Each row of numbers stands for one thing and depends on some of the facts below. Use the named rows to name the rest.

Some facts about the things:
skastina Ψ:klesunuk, skoplur, drota
peklel μ:gomi
kuflam Ψ:flazer
dravos Ψ:flazer
klesunuk Ψ:flazer
zaskis μ:dusta
traba μ:bofo Ψ:piflol, zusa
lobur μ:bifizan Ψ:zusa, flazer
plogiplis Ψ:fekles
nabuske Ψ:drele, flazer
timis μ:butrum Ψ:piflol
zopam μ:flistol
gavek μ:duklum
mobo μ:stidil Ψ:disteplus, stoler
stuzum Ψ:flazer
librur Ψ:flazer
bifizan Ψ:skozas
gamun Ψ:flazer
kubra μ:vedin Ψ:flazer
dabre μ:zatrus
duklum μ:traba Ψ:plakem, disteplus
gepli μ:rika Ψ:zusa
flatur Ψ:dabre
dadrekik μ:nime Ψ:flazer
piflol μ:gekulim Ψ:fekles, flazer
skeveles μ:lemi
kludrek μ:tritru
pofim μ:rodrem Ψ:stafor
fekles μ:tiplam
skeskan Ψ:steden
flazer μ:dusta
dusoba Ψ:triluk
draskidrus Ψ:kludrek
geskik μ:figin Ψ:flazer
mefarur Ψ:kludrek
stidil Ψ:drostaples
bulas μ:zoda
norar Ψ:klesunuk
zeskiflen Ψ:pepak
dreki μ:vedin
pubim μ:dusta Ψ:fofli
vokur Ψ:flazer
stidror Ψ:tritru, debe
zatrus Ψ:gamun
gesidril Ψ:fekles
pepak μ:tuske Ψ:steden
brorel μ:vokur Ψ:dutuvo
flukelo Ψ:klesunuk, triluk
plose μ:pubim
bukloken μ:dusta Ψ:steden, bebo
duzo μ:stuzum Ψ:skoplur, vedin, flazer
drele μ:tuske Ψ:gulu
fofli Ψ:klesunuk
mimun Ψ:flazer
zapla Ψ:skoplur
bastuklom μ:sedrun Ψ:flazer
tokom Ψ:zusa, flazer
kotivak μ:tuske
manun Ψ:rodrem
lebrem Ψ:masi
bofo Ψ:librur, stizesu, flazer
zekes μ:tiplam Ψ:tumun
tukugres μ:nime Ψ:brutol
debe Ψ:flatur
zusa μ:gulu
brefa Ψ:flazer
treleto μ:flukelo Ψ:drostaples
pledusak μ:plolu Ψ:tregive, bregon
brebrudom μ:rika Ψ:tuske, plogiplis
masi μ:dusta
bestul μ:plasko Ψ:gulu
skoplur μ:brutol Ψ:flazer
trifon μ:plolu Ψ:zusa
dostas Ψ:flazer
vedin μ:bofo Ψ:flazer
plolu μ:dusta
ketris μ:plukor
tuklar μ:dusta Ψ:flazer, dadrekik
reske μ:stuzum
plasko Ψ:kubra, flazer, dadrekik
drota μ:butrum Ψ:flazer
lukel μ:duzo
risa Ψ:zopam, dravos
stizesu μ:manun
stakivo Ψ:gesidril, skoplur
kobes Ψ:brefa, flazer
butrum Ψ:piflol, kludrek, fekles
skozas μ:flistol Ψ:flazer
bebo μ:tuske
brutol Ψ:gulu, zastikal
treku Ψ:dabre
flemu Ψ:piflol
fliklin Ψ:klesunuk

Known rows:
drakofas: -27 2 -87 -8 -95 -75 30 39 -132 -83 123 -1 0 118 16 -132 51 149 58 29
 -56 2 -98 55 -16 6 -102 45 132 -28 -119
kuflam: 4 -67 102 96 190 111 -16 -130 174 169 -184 -113 82 -275 -50 214 -133
 -260 0 -22 183 -53 106 -188 123 58 225 -111 -255 13 102
bastuklom: 3 -85 62 101 225 -3 -49 -120 191 206 -208 -103 -4 -237 -49 195 -146 -319
 -27 47 87 -68 134 -276 111 84 224 -176 -175 33 158
skoplur: -123 -91 -98 -56 277 37 3 6 186 122 -159 -79 -187 -21 198 432 -36 -350
 -149 21 -2 29 -41 7 -135 6 43 -223 -162 238 112
fekles: -17 -197 -394 45 -122 -87 238 258 314 107 -181 -84 -359 236 55 573 101
 -140 -67 87 -103 384 312 314 -555 -491 342 86 131 588 149
stafor: -71 2 -163 -72 -92 -92 35 106 -156 -131 154 -4 -73 197 117 -28 91 135 43
 -13 -86 31 -186 142 -109 -19 -183 4 138 54 -165
disteplus: 209 -332 -105 -271 239 -23 245 359 57 -308 20 64 138 288 -339 306 -206
 152 90 -90 -275 73 -335 268 -135 367 -486 314 452 -16 27
gesidril: -184 -109 -55 -57 -91 189 80 -19 320 25 -207 -127 -92 111 166 106 -4
 -118 -82 -8 10 211 266 0 -35 -149 169 113 -135 127 188
duklum: 112 -95 17 -13 143 -50 -162 280 250 -212 -290 482 541 3 -546 -30 -148
 521 294 -3 -142 -94 26 96 459 471 -351 418 504 34 152
stidil: -79 11 -92 56 -229 31 60 -64 -169 -108 151 -74 104 88 -23 -338 26 288
 150 -14 123 31 -71 -21 170 -3 -35 77 65 -39 -304
tregive: -107 13 -192 -73 -116 -98 9 114 -176 -144 174 0 -118 230 142 -65 118 147
 43 -32 -47 39 -203 126 -79 -31 -197 -36 120 117 -255
pofim: -35 -27 -122 63 -107 -183 -19 -24 -120 -19 101 -12 -58 117 -68 -345 -3
 152 61 140 -80 -28 14 -148 102 52 -33 -23 228 -22 -111
butrum: -37 69 92 110 -356 215 251 -241 462 212 -100 -277 159 173 451 -240 -215
 -59 66 -258 325 492 321 19 465 64 254 357 -75 -151 446
tumun: -66 11 -161 -64 -96 -88 36 107 -158 -125 158 1 -70 197 118 -29 95 127 38
 -15 -86 31 -191 138 -109 -29 -188 4 135 54 -170
trifon: 239 10 373 -138 -68 4 -11 -137 350 172 -274 209 -232 -24 -260 -110 -84
 -252 -409 -174 22 82 341 -75 43 -115 124 -125 -97 -23 81
flazer: 208 47 211 -476 307 -68 5 184 266 89 -196 304 -536 104 200 872 108 -664
 -641 -444 -126 74 -275 474 -578 -187 -290 -467 -267 328 -40
kobes: 27 -58 127 131 172 110 -34 -169 164 178 -180 -113 109 -291 -112 121 -154
 -208 21 -2 193 -61 141 -254 187 79 258 -97 -238 -26 111
skozas: -235 -221 -7 -129 242 68 -83 -69 143 9 -265 -84 -43 -261 -82 271 -18
 -349 -89 139 -186 -234 77 -300 -129 28 49 -204 -259 -43 -13
zaskis: 282 104 252 -215 -160 -182 -16 -37 -7 9 19 353 -302 193 -258 -335 45 30
 -408 -168 -98 24 15 124 -50 -95 -204 -158 175 -19 -240
peklel: -38 -26 -144 0 -55 -180 9 47 -116 -45 99 11 -97 130 8 -167 23 83 25 101
 -139 -19 -63 -31 -30 32 -105 -23 213 -6 -65
fliklin: -115 -37 -20 134 287 200 -49 -235 33 160 -100 -91 11 -117 -31 37 -123
 -90 -116 121 279 -69 -55 -126 224 126 110 -257 -191 199 -144

Rows to name:
No name comes twice in this set of rows, the named rows included.
-8 35 14 89 -122 -90 127 -137 451 306 -135 -178 -110 211 461 -98 -212
 -284 -45 -114 104 380 267 -108 336 154 186 96 62 -41 574 => timis
-169 -140 -97 -104 -43 58 71 51 385 64 -240 -114 -207 126 220 257 8 -278
 -91 3 -128 210 279 -30 -152 -157 160 65 -92 147 313 => piflol
-144 -32 -13 182 224 315 14 -309 -38 139 -58 -144 138 -143 -62 -76 -135
 39 -84 104 395 -58 -79 -84 304 120 113 -196 -220 148 -273 => flukelo
341 35 480 -73 99 2 -73 -242 299 273 -287 241 -177 -219 -374 -75 -159
 -343 -458 -198 158 -48 257 -176 155 -26 147 -313 -191 -27 -21 => tuklar
-28 -74 -41 -35 251 -67 -12 34 116 116 -110 -59 -119 -102 108 417 -45
 -342 -63 -1 -34 -36 -72 -47 -134 41 30 -203 -119 120 111 => stizesu
-146 -25 -61 78 304 181 -29 -161 -6 112 -64 -78 -44 -47 62 132 -67 -96
 -139 101 233 -58 -153 -12 114 107 9 -286 -167 246 -177 => fofli
-185 -6 -173 -25 316 145 -12 -41 -83 35 26 -37 -141 89 203 277 27 -95
 -191 67 140 -28 -320 172 -64 66 -157 -310 -119 340 -239 => triluk
-126 -16 -66 130 226 164 -42 -220 -62 110 -14 -63 -4 -26 -28 -106 -86 46
 -105 154 248 -63 -107 -83 231 129 36 -235 -87 191 -232 => dusoba
261 -359 -26 -73 167 -94 176 146 100 -151 -52 32 223 143 -618 -171 -348
 223 149 101 -206 -7 -31 -141 214 467 -243 314 540 -155 111 => mobo
-147 158 23 96 265 -103 -406 111 335 143 -424 388 164 -311 83 433 88
 -118 58 -13 32 -162 129 -14 224 99 24 -159 -123 291 253 => kubra
-248 -203 -86 -199 211 2 -61 25 47 -80 -171 -41 -100 -142 4 303 58 -296
 -89 120 -287 -219 -64 -148 -257 7 -89 -191 -165 -21 -76 => zopam
-74 -62 46 77 158 171 1 -154 176 147 -165 -105 37 -138 -15 97 -106 -157
 -53 35 176 5 127 -148 151 29 189 -98 -205 81 62 => zapla
-30 5 -80 53 -146 -64 4 -30 -141 -69 126 -17 31 81 -63 -306 12 210 86 61
 6 -10 -13 -69 118 25 -38 48 144 -51 -165 => lebrem
284 130 309 -232 -233 -10 54 -74 -30 -44 40 301 -157 162 -249 -290 56
 109 -365 -295 42 62 -47 261 -42 -130 -203 -59 55 -85 -340 => plolu
251 90 209 -178 -157 -179 -27 -26 -23 -1 33 305 -278 195 -227 -313 43 35
 -365 -133 -102 12 12 108 -41 -84 -191 -148 176 -25 -211 => plose

Now the same things, written a new way:
Named rows:
bestul: 208 -550 140 -8 -62 -22 82 5 -121 167 -18 -76 452 109 -16 -26 37 -211 4
 140 237 -53 -199 214 -1 92 -185 69 276 156 -108 216 49 59 -179 -6 139
 -356 410 129 -87 -111 230 157 128 16 -18 -54 -27 -270 -106 208 170
dadrekik: 104 53 53 -36 18 124 -9 40 -145 100 -122 99 144 249 -29 -195 102 -87 72
 -173 -124 -3 71 77 -284 -77 -64 -107 82 57 -210 58 238 3 -118 55 25
 -210 -264 28 -313 -39 141 102 -31 182 147 -326 -188 -122 -48 49 259
stizesu: 161 221 25 -143 14 96 195 15 -166 124 -86 67 188 301 26 -173 155 -60 57
 -118 58 309 -158 67 -523 -77 -45 -98 142 -135 -240 82 380 -68 104 83 88
 -332 328 71 -271 -19 275 128 22 152 66 -476 -64 -61 42 163 87
skoplur: 80 111 66 181 -240 229 -33 -55 -56 20 -120 293 174 209 133 -111 59 31 96
 -146 -104 -86 146 -142 -390 69 -291 -203 320 39 -369 -9 215 -122 2 43
 -100 -282 -410 19 -459 1 106 28 45 187 169 -251 -339 -139 -20 9 195
piflol: 95 246 157 -97 325 119 156 85 -146 137 -152 57 121 255 72 -81 175 7 191
 -107 -160 249 249 -4 -346 -86 60 -347 71 118 -140 122 139 -35 -266 6
 104 -256 6 57 -233 -41 -66 -25 10 294 295 -250 -325 -117 212 126 182
flazer: -47 238 -20 117 253 113 -118 -113 -86 -8 -243 341 83 271 -87 -206 105 16
 173 92 -74 16 338 117 -508 52 -159 -530 109 25 -182 11 434 161 73 -19 9
 -282 -310 43 -306 -143 346 29 -191 166 9 -355 -156 -42 -37 -92 359
brefa: 107 182 78 -25 102 121 51 30 -89 45 -102 53 194 238 10 -57 41 -19 71
 -238 -68 -129 -35 96 -279 -121 -61 3 160 -18 -157 26 239 -17 -160 41
 -40 -258 -82 10 -388 -9 158 64 26 100 168 -273 -224 -130 82 40 214
vokur: 86 445 53 147 -120 229 96 -78 -83 12 23 27 196 226 -97 -20 58 148 40
 -509 -121 -349 -614 316 -275 -62 -252 251 283 56 -391 66 117 -336 -166
 44 -9 -248 -4 -47 -343 149 222 -100 -205 227 322 -363 -223 -131 119 192
 172
reske: 104 -208 98 -36 -246 -88 20 29 31 277 -1 21 139 42 -16 -35 71 -30 31 116
 28 -86 77 42 -154 53 -160 -34 115 165 -181 212 275 -19 -352 10 229 -184
 381 47 -159 -79 96 48 1 119 -86 -231 -100 -206 -43 112 106
dravos: 87 163 79 -41 70 130 26 44 -73 55 -105 69 187 232 19 -67 40 -57 77 -229
 -76 -136 62 94 -268 -106 -36 14 165 -9 -179 28 218 -15 -187 45 -39 -275
 -107 22 -390 -22 172 65 51 104 166 -274 -229 -134 78 47 211
bregon: 123 40 108 -24 -231 -102 127 -90 -21 155 -14 81 69 150 69 95 53 98 -23 3
 -39 -82 -77 14 -353 -53 33 -65 255 1 -100 162 468 91 -327 -81 168 -286
 182 76 -92 -38 -8 76 -14 108 -55 -349 -112 -213 124 110 126
treku: -65 -268 122 -61 -58 -125 133 11 22 315 92 -155 113 84 69 10 109 29 21
 -52 -24 -158 477 34 -357 83 379 144 254 117 -85 91 0 48 -180 178 59
 -296 147 91 -277 112 -54 87 16 125 -2 -314 -192 -385 135 327 29
drele: 183 -490 145 103 -132 76 -30 -18 -238 140 -43 -35 315 142 110 -67 62
 -191 -23 48 74 117 -140 105 -165 85 -38 -116 363 132 -216 142 107 248
 -139 -24 8 -366 1 130 -37 -20 32 174 85 100 54 -109 -150 -248 -77 215
 299
lebrem: 145 -100 127 -26 -257 -85 141 9 -43 210 20 -48 131 127 123 63 51 40 -33
 -106 -7 -114 -55 -6 -226 -73 36 109 250 75 -125 165 316 13 -365 -14 140
 -260 197 62 -190 -11 -86 71 87 102 45 -301 -166 -246 136 195 64
dutuvo: 84 -39 96 51 -162 -120 117 -69 -30 191 -22 44 68 135 67 63 65 71 -11 -22
 24 -79 -13 23 -361 -2 38 -46 261 34 -117 134 406 130 -311 -40 125 -295
 156 83 -149 -33 -20 32 -13 107 -15 -343 -117 -210 127 122 124
kuflam: 141 150 105 -85 67 166 85 75 -75 78 -73 18 221 225 29 -76 46 -48 63 -291
 -87 -144 -22 83 -233 -137 -59 87 152 3 -174 31 143 -63 -238 71 -49 -232
 -114 7 -387 -4 107 81 87 117 171 -243 -233 -156 80 83 174
pepak: 5 -347 29 542 -511 -264 -61 123 -136 61 -3 78 106 146 155 -139 39 -68
 -62 -274 127 91 -263 -67 -314 28 -301 -51 128 124 -150 174 266 386 -300
 90 163 -170 445 116 -370 -172 -178 147 287 207 -20 -344 -151 -226 96
 200 158
vedin: 83 102 78 -98 135 65 110 20 -79 51 -147 102 255 301 37 -50 42 -38 85
 -279 -21 -174 214 55 -249 -147 -8 5 191 0 -73 30 230 13 -162 56 -59
 -301 -307 35 -452 -94 111 92 208 82 178 -282 -206 -164 78 -2 182
figin: 63 143 158 295 -100 -71 -47 4 -23 110 55 -12 50 61 101 106 -13 39 -71
 -36 -15 -152 -390 60 -284 -38 178 68 332 -28 -226 87 381 163 -444 -3 5
 -308 274 37 -137 159 -75 69 -44 78 45 -261 -188 -178 160 182 227
flatur: -118 -256 90 -30 3 -152 122 -28 29 293 79 -92 72 84 52 6 124 51 53 -17 1
 -162 436 57 -395 137 368 61 283 93 -58 67 22 96 -131 174 73 -327 96 84
 -250 98 -5 77 -27 108 -19 -335 -174 -366 149 307 46
dostas: 133 91 105 -73 74 172 73 68 -90 33 -75 24 231 213 14 -74 40 -64 76 -291
 -78 -154 -36 84 -243 -164 -34 109 134 -7 -197 31 165 -76 -218 85 -53
 -241 -138 10 -410 -27 99 74 92 100 185 -239 -262 -160 63 63 163

Name these rows:
No name comes twice in this set of rows, the named rows included.
210 97 103 -119 -76 98 112 134 -92 176 -10 12 284 205 -78 -185 94 -176
 54 -165 43 118 -226 103 -158 -149 -69 163 37 -8 -199 118 189 -246 -86
 137 94 -230 329 19 -396 46 223 178 129 154 139 -288 -101 -123 -89 155
 117 => lobur
83 228 137 -37 287 65 0 83 -61 32 -70 -91 154 197 -20 51 -15 -20 23 -280
 -123 -288 -166 201 -205 -233 229 147 125 -7 -92 51 214 102 -469 20 -19
 -224 -122 6 -289 46 -4 63 -6 72 170 -246 -229 -183 196 94 270 => zatrus
131 -176 170 280 -116 172 73 -136 -151 23 21 -95 363 95 253 192 -36 85
 -4 -138 75 -274 -446 105 -262 170 -205 64 640 69 -375 119 -37 80 -211
 -100 -132 -462 109 125 -53 58 44 -49 40 5 164 -59 -282 -270 171 290 215 => brutol
58 202 37 15 122 88 8 -28 -61 8 -154 160 130 238 -20 -63 47 -5 90 -159
 -73 -152 50 94 -378 -121 -11 -113 153 -64 -173 8 350 28 -118 3 -14 -269
 -215 23 -328 -51 217 72 -58 99 53 -328 -185 -130 78 -15 246 => klesunuk
86 -212 80 -43 -325 -77 106 -35 -40 227 -44 90 69 117 73 -29 108 36 22
 39 -49 -4 128 -39 -302 65 -53 -153 196 124 -155 176 338 75 -255 -29 204
 -228 86 82 -133 -80 -36 49 -35 167 -57 -338 -124 -221 21 126 131 => masi
57 28 137 56 17 -193 151 -55 -6 131 -18 -30 156 182 43 165 14 73 -14
 -136 17 -288 -53 111 -234 -131 192 113 274 63 13 135 346 155 -455 -49
 94 -342 82 63 -198 -32 -48 35 55 31 65 -314 -123 -230 249 143 159 => sedrun
169 208 131 -46 189 21 60 114 30 61 -20 -32 319 170 -79 39 -32 -109 52
 -236 112 -322 -271 192 -93 -230 19 364 136 -76 -82 56 207 -198 -294 89
 -41 -298 254 -13 -464 22 292 137 192 -11 147 -189 -103 -146 59 64 124 => plasko
149 58 169 -56 67 -35 242 94 -57 181 -60 43 294 245 47 35 80 -47 67 -297
 34 -64 214 -40 -131 -164 33 98 228 113 -57 108 149 -142 -301 63 12 -326
 -134 36 -465 -27 -58 104 312 168 301 -212 -262 -223 157 119 86 => traba
151 385 284 223 127 -9 177 100 -37 179 37 -11 201 157 56 145 58 43 93
 -261 -17 -40 -248 23 -131 -149 85 84 306 159 -152 127 79 -256 -468 22
 13 -341 94 15 -335 177 -160 15 160 249 435 -135 -345 -198 274 196 92 => butrum
36 148 116 -91 152 5 205 -9 -91 124 -22 -199 82 189 166 105 69 180 26
 -157 -129 -122 -181 92 -445 -91 227 -18 213 -23 -132 143 251 182 -445
 -69 106 -272 300 74 -52 -33 -99 -118 -100 67 102 -395 -220 -181 377 223
 139 => gekulim
159 92 145 -96 -11 147 38 142 12 104 -38 -67 255 107 -63 -82 6 -88 80
 -165 -61 -249 -81 165 -64 -124 -96 228 30 15 -192 87 104 -218 -322 69
 19 -157 191 -11 -376 -14 164 77 43 68 123 -161 -210 -159 -4 82 161 => duzo

